Known rows, with every step that occurs:
dotasof/berebef/mizes/purev/bobi: [ 0.29 -0.31  0.47 -0.05 -0.19 -0.24  0.09 -0.16  0.00 -0.02 -0.39 -0.21
  0.57  0.14  0.09  0.38 -0.29 -0.11 -0.02]
bobi/mizes/purev: [ 0.12  0.00  0.38  0.03  0.16  0.41  0.10 -0.39  0.10 -0.06  0.21  0.25
  0.25  0.24  0.02  0.37 -0.01  0.34  0.14]
mizes/purev/berebef/dotasof/neni: [-0.37 -0.03 -0.67  0.14  0.22  0.05 -0.30  0.48  0.07  0.28  0.09 -0.33
 -0.36 -0.28  0.03 -0.10  0.10  0.05 -0.12]
dotasof/berebef: [-0.35  0.36  0.24  0.07 -0.07 -0.22  0.45  0.02  0.00  0.34 -0.18  0.15
 -0.01 -0.09 -0.12  0.12 -0.07 -0.26  0.19]
neni/bobi/berebef: [ 0.15  0.26  0.43 -0.06  0.01 -0.13  0.17  0.06 -0.07 -0.03  0.05  0.15
 -0.03 -0.07 -0.14 -0.20  0.11 -0.18  0.28]
berebef/mizes/purev/bobi/neni/dotasof: [ 0.27 -0.56  0.22 -0.11  0.00  0.05 -0.40 -0.36  0.07 -0.49  0.00  0.07
  0.42  0.52  0.13  0.18 -0.33 -0.06 -0.42]
berebef/mizes/purev: [-0.25 -0.24  0.43  0.05  0.21  0.47  0.11 -0.28  0.01  0.10  0.06  0.09
  0.51  0.04 -0.02  0.40 -0.10 -0.11  0.01]
dotasof/neni/bobi/mizes: [ 0.13 -0.03  0.00 -0.26 -0.40 -0.10  0.11 -0.35 -0.12 -0.13  0.14  0.19
 -0.22  0.22 -0.17 -0.11  0.32  0.39  0.20]
mizes/purev/bobi/neni/dotasof/berebef: [ 0.16 -0.23  0.03 -0.08 -0.09 -0.59 -0.37  0.02  0.18 -0.13 -0.01 -0.06
 -0.06  0.51 -0.07  0.12 -0.33  0.01 -0.15]
bobi/mizes/purev/berebef: [ 0.19  0.18  0.19  0.32  0.24  0.35 -0.03 -0.12  0.11 -0.09  0.19  0.16
  0.17  0.27  0.09  0.26  0.02  0.34 -0.02]
neni/bobi: [-0.15  0.13  0.35 -0.12 -0.14  0.06  0.30 -0.06 -0.09  0.13  0.17  0.27
  0.04 -0.02 -0.22  0.05  0.09 -0.24  0.35]
bobi/neni/dotasof: [-0.37  0.13 -0.03 -0.01  0.14  0.09 -0.02 -0.19  0.10 -0.11  0.21  0.43
 -0.17  0.29 -0.07 -0.06 -0.10 -0.18 -0.19]
mizes/purev/berebef/dotasof/neni/bobi: [-0.09 -0.23 -0.58  0.03 -0.09 -0.17 -0.40  0.49 -0.08  0.25  0.24 -0.40
 -0.55 -0.15 -0.18 -0.19  0.19  0.16  0.06]
neni/dotasof/berebef: [-0.40  0.41 -0.15  0.11  0.01 -0.33  0.36 -0.14  0.18  0.25  0.02  0.21
 -0.22  0.07 -0.25  0.16 -0.15 -0.08  0.16]
purev/berebef/dotasof: [-0.12  0.36 -0.30  0.32  0.15  0.22  0.20  0.34 -0.06  0.12 -0.13  0.02
 -0.18 -0.36  0.20 -0.14 -0.04 -0.29 -0.16]
purev/berebef/dotasof/neni: [-0.39  0.25 -0.67  0.13  0.05 -0.01 -0.01  0.40 -0.02  0.18 -0.11 -0.15
 -0.40 -0.39  0.10 -0.32  0.14 -0.15 -0.22]
bobi/berebef/dotasof/neni: [-0.16  0.21 -0.42 -0.10  0.17 -0.07  0.00  0.25 -0.02  0.05 -0.19 -0.14
 -0.36 -0.45  0.11 -0.47  0.13 -0.07 -0.13]
purev/mizes: [-0.07  0.42  0.25  0.11  0.00  0.21  0.40 -0.61  0.23 -0.26  0.08  0.36
  0.39  0.01  0.11  0.11  0.03 -0.14  0.13]

Rows:
[ 0.13 -0.32  0.02 -0.25 -0.23 -0.04 -0.19 -0.28 -0.02 -0.02  0.38  0.00
 -0.16  0.34 -0.27  0.10  0.27  0.60  0.27] | dotasof/neni/bobi/mizes/purev
[ 0.32  0.11 -0.29 -0.25 -0.01 -0.35 -0.07  0.32  0.03 -0.29 -0.41 -0.23
 -0.05 -0.38  0.33 -0.51  0.00 -0.18 -0.19] | purev/bobi/berebef/dotasof/neni
[ 0.31 -0.18 -0.43 -0.25 -0.48 -0.04  0.03 -0.19 -0.27 -0.12  0.05 -0.04
 -0.49  0.02 -0.04 -0.28  0.25  0.46  0.04] | berebef/dotasof/neni/bobi/mizes
[-0.34  0.23  0.17  0.28  0.40  0.24 -0.04  0.22  0.17  0.21  0.18  0.07
  0.18 -0.03 -0.03  0.23 -0.04 -0.15  0.08] | mizes/purev/berebef
[ 0.17 -0.07 -0.61  0.18  0.04  0.15 -0.31  0.10  0.01 -0.05  0.10 -0.25
 -0.36  0.00  0.15 -0.09  0.14  0.54 -0.24] | bobi/mizes/purev/berebef/dotasof/neni
[-0.46  0.07 -0.51 -0.15  0.00  0.09  0.13  0.16 -0.05  0.23 -0.05 -0.02
 -0.30 -0.40  0.05 -0.21  0.12 -0.13 -0.07] | berebef/dotasof/neni
[ 0.37  0.12 -0.02  0.00 -0.08 -0.05  0.08  0.20 -0.22 -0.02 -0.07 -0.07
 -0.31 -0.29  0.01 -0.38  0.04 -0.07  0.12] | neni/bobi/berebef/dotasof
[-0.10  0.05 -0.62  0.04 -0.26 -0.20 -0.11  0.45 -0.19  0.16  0.02 -0.24
 -0.58 -0.26 -0.08 -0.42  0.24 -0.05 -0.02] | purev/berebef/dotasof/neni/bobi
[ 0.04 -0.06  0.46 -0.16  0.17  0.05  0.02  0.02  0.20 -0.08 -0.03  0.10
  0.59  0.00  0.10  0.29 -0.20 -0.24  0.15] | mizes/purev/bobi
[ 0.13 -0.31  0.48 -0.20  0.04  0.03 -0.30  0.09  0.07 -0.22  0.01  0.11
  0.39  0.28  0.19  0.07 -0.17 -0.24 -0.18] | mizes/purev/bobi/neni
[ 0.32 -0.01  0.56 -0.01 -0.12  0.05  0.17 -0.21 -0.24 -0.17 -0.13  0.07
  0.21  0.03 -0.07 -0.14  0.06 -0.13  0.07] | neni/bobi/berebef/mizes
[-0.17 -0.19  0.35  0.13 -0.01  0.01  0.17 -0.17 -0.06  0.30 -0.13 -0.11
  0.28  0.08 -0.13  0.44 -0.14 -0.01  0.07] | dotasof/berebef/mizes/purev
[-0.09  0.16  0.08 -0.24 -0.05 -0.33 -0.06  0.14 -0.04  0.03  0.06  0.00
 -0.23 -0.09 -0.23 -0.40  0.30 -0.02  0.22] | dotasof/neni/bobi/berebef
[ 0.21 -0.33  0.57 -0.11  0.04  0.27  0.04 -0.26  0.04 -0.23 -0.20  0.01
  0.84  0.07  0.19  0.37 -0.24 -0.21 -0.06] | berebef/mizes/purev/bobi
[ 0.32 -0.18 -0.26 -0.26  0.17 -0.25 -0.39  0.38  0.13 -0.19 -0.21 -0.41
 -0.01 -0.27  0.25 -0.30 -0.04  0.03 -0.14] | mizes/purev/bobi/berebef/dotasof/neni
[ 0.67 -0.15 -0.22  0.25 -0.16  0.16 -0.21  0.04 -0.18 -0.12  0.22 -0.18
 -0.32  0.17  0.02  0.00  0.04  0.53  0.02] | neni/bobi/mizes/purev/berebef/dotasof
[-0.23 -0.16 -0.03  0.16  0.05 -0.10  0.04 -0.36  0.12  0.20  0.02 -0.05
  0.07  0.27 -0.27  0.46 -0.26  0.15  0.03] | neni/dotasof/berebef/mizes/purev
[-0.18  0.24  0.26  0.31  0.08  0.35  0.29 -0.10 -0.08 -0.04 -0.22  0.15
  0.37 -0.05  0.14  0.11 -0.04 -0.33 -0.23] | purev/berebef/mizes
